Below is a small trained network, with its code and all its weights. Each question gives an input and a class and asks what happens when units are switched off, that is, made to give their printed mean instead of their output.

import numpy as np


def w(rows, s, z=0):
    codes = np.array(rows[::2]) - 128.0
    scale = np.full(codes.shape[1], s)
    scale[-1] = z or s
    return codes * scale


def norm(h):
    return h / np.sqrt((h * h).mean(-1, keepdims=True) + 1e-5)


def f(y):
    return y / 2 * (1 + np.tanh(0.7978845608 * (y + 0.044715 * y**3)))


def log_softmax(a):
    a = a - a.max(-1, keepdims=True)
    return a - np.log(np.exp(a).sum(-1, keepdims=True))


def net(x, mask):
    res = np.array(x, float).reshape(1, 5) / 4 @ E
    u = 0
    for l in range(2):
        y = f(norm(res) @ A[l][:, :-1].T + A[l][:, -1])
        res = res + np.where(mask[u : u + 3], y, B[l][:, -1]) @ B[l][:, :-1]
        u += 3
    return log_softmax(norm(res)[-1] @ U[:, :-1].T + U[:, -1])


A, B = {}, {}
E = w([
[2,234,60,141,105,110,152,127,178,80,158],'x0',
[103,52,185,20,78,153,180,177,101,70,145],'x1',
[196,192,138,185,48,122,117,63,188,115,135],'x2',
[132,130,146,140,138,129,128,117,109,110,150],'x3',
[96,111,135,143,125,92,143,145,174,152,67],'x4',
],0.0087)
A[0] = w([
[79,91,90,148,231,207,19,111,166,212,134,80],'0.n1',
[201,139,58,178,46,96,106,14,102,128,53,55],'0.n2',
[194,102,185,113,15,184,226,115,254,103,184,3],'0.n3',
],0.0052,0.0034)
B[0] = w([
[130,82,92,152,101,188,233,32,5,56,148,226],'0.n1',
[215,93,98,180,97,90,70,149,136,23,113,254],'0.n2',
[76,80,63,145,186,200,196,2,62,154,85,230],'0.n3',
],0.0095,0.003)
A[1] = w([
[99,90,119,130,161,105,104,84,135,154,7,8],'1.n1',
[3,133,58,193,112,200,173,140,155,24,107,27],'1.n2',
[78,112,97,230,213,170,185,47,81,249,163,172],'1.n3',
],0.0045,0.0013)
B[1] = w([
[162,94,129,119,155,163,120,67,103,141,137,155],'1.n1',
[118,164,88,122,118,134,179,137,148,140,217,254],'1.n2',
[133,140,149,106,88,202,179,5,116,252,141,244],'1.n3',
],0.012,0.0037)
U = w([
[175,80,162,129,118,177,148,58,49,182,100,226],'0',
[63,193,93,118,119,155,186,59,149,161,197,157],'1',
[118,65,238,67,210,129,123,209,79,100,101,77],'2',
[49,127,115,93,133,96,156,255,121,72,191,92],'3',
[190,97,139,207,126,70,33,129,126,92,105,172],'4',
[113,237,104,185,77,74,67,106,198,92,150,8],'5',
],0.011,0.0017)

Each question gives the input, the list of numbers given to net, and the class t.
The units are the neurons (one row each of A and B). Each row of codes is followed by its name. A weight is (code - 128) times the scale printed after its matrix; where a second scale follows, it is the last column's (A, B and U).
mask holds one flag per neuron, layer by layer. A switched-off neuron (its flag False) gives its mean, the last column of its row in B, instead of its output. The means were averaged over made-up inputs and are rounded, as every weight is.
A unit's drop is (log p(t) with every unit on - log p(t) with that unit switched off) / (log p(t) with every unit on - log p(t) with every unit switched off).
The circuit of an input: a set's keep is (log p(t) with only the set's units on - log p(t) with every unit switched off) / (log p(t) with every unit on - log p(t) with every unit switched off). Starting from all 6 units, units are removed one at a time, each time the one whose removal leaves the highest keep (on an exact tie, the one counted first), for as long as the keep stays at least 0.8.
circuit, biggest first: the units of the circuit, biggest drop first
top k neurons: the k neurons with the biggest drops, biggest first
k most important neurons of layer l: the k neurons of layer l with the biggest drops, biggest first
drop of u: that unit's drop, to one decimal
input [-5,-2,5,-2,-2], class 4: circuit, biggest first -> (0.n2)
input [-2,-6,8,5,-4], class 4: top 3 neurons -> (0.n2, 1.n2, 1.n3)
input [-7,2,-1,8,0], class 2: circuit, biggest first -> (0.n3, 1.n3)
input [6,6,-1,-7,-5], class 3: top 2 neurons -> (1.n3, 0.n1)
input [0,5,-2,-2,-1], class 2: circuit, biggest first -> (1.n2, 0.n1)
input [-8,8,-1,5,-5], class 2: circuit, biggest first -> (1.n3, 0.n1)
input [-1,1,-2,7,1], class 2: circuit, biggest first -> (0.n3, 1.n3)
input [-8,3,-3,7,6], class 2: 2 most important neurons of layer 0 -> (0.n3, 0.n1)
input [7,4,0,-5,8], class 3: top 2 neurons -> (1.n3, 0.n3)
input [-2,-5,1,7,-5], class 4: circuit, biggest first -> (0.n2, 0.n3)
input [-4,2,-1,1,-8], class 2: 2 most important neurons of layer 0 -> (0.n3, 0.n1)
input [-8,3,-4,-6,-8], class 2: circuit, biggest first -> (1.n3, 0.n3)
input [-8,-5,6,-3,-7], class 4: circuit, biggest first -> (0.n2, 1.n3)
input [-7,3,-4,3,4], class 2: top 2 neurons -> (0.n3, 1.n3)
input [-4,-7,3,1,6], class 4: top 2 neurons -> (0.n2, 0.n3)
input [-3,0,8,3,8], class 4: top 2 neurons -> (0.n2, 1.n3)
input [-2,-4,8,8,8], class 4: top 2 neurons -> (0.n2, 1.n2)
input [-1,-4,6,3,-7], class 4: 2 most important neurons of layer 1 -> (1.n2, 1.n3)
input [-8,6,-2,-6,2], class 2: top neuron -> (1.n3)
input [2,-1,1,-6,-1], class 5: top 3 neurons -> (0.n3, 1.n3, 0.n1)
input [6,-2,3,-3,-2], class 5: top neuron -> (0.n3)
input [-4,2,-5,-4,-4], class 2: top 2 neurons -> (0.n3, 1.n3)
input [3,4,-3,5,0], class 3: drop of 0.n1 -> 0.0
input [7,2,-4,-4,1], class 3: drop of 0.n3 -> 0.6
input [0,-1,2,-6,-2], class 4: drop of 0.n2 -> 0.7
input [3,-1,3,-6,2], class 5: drop of 1.n3 -> 0.1
input [-2,2,-2,4,2], class 2: top neuron -> (0.n3)
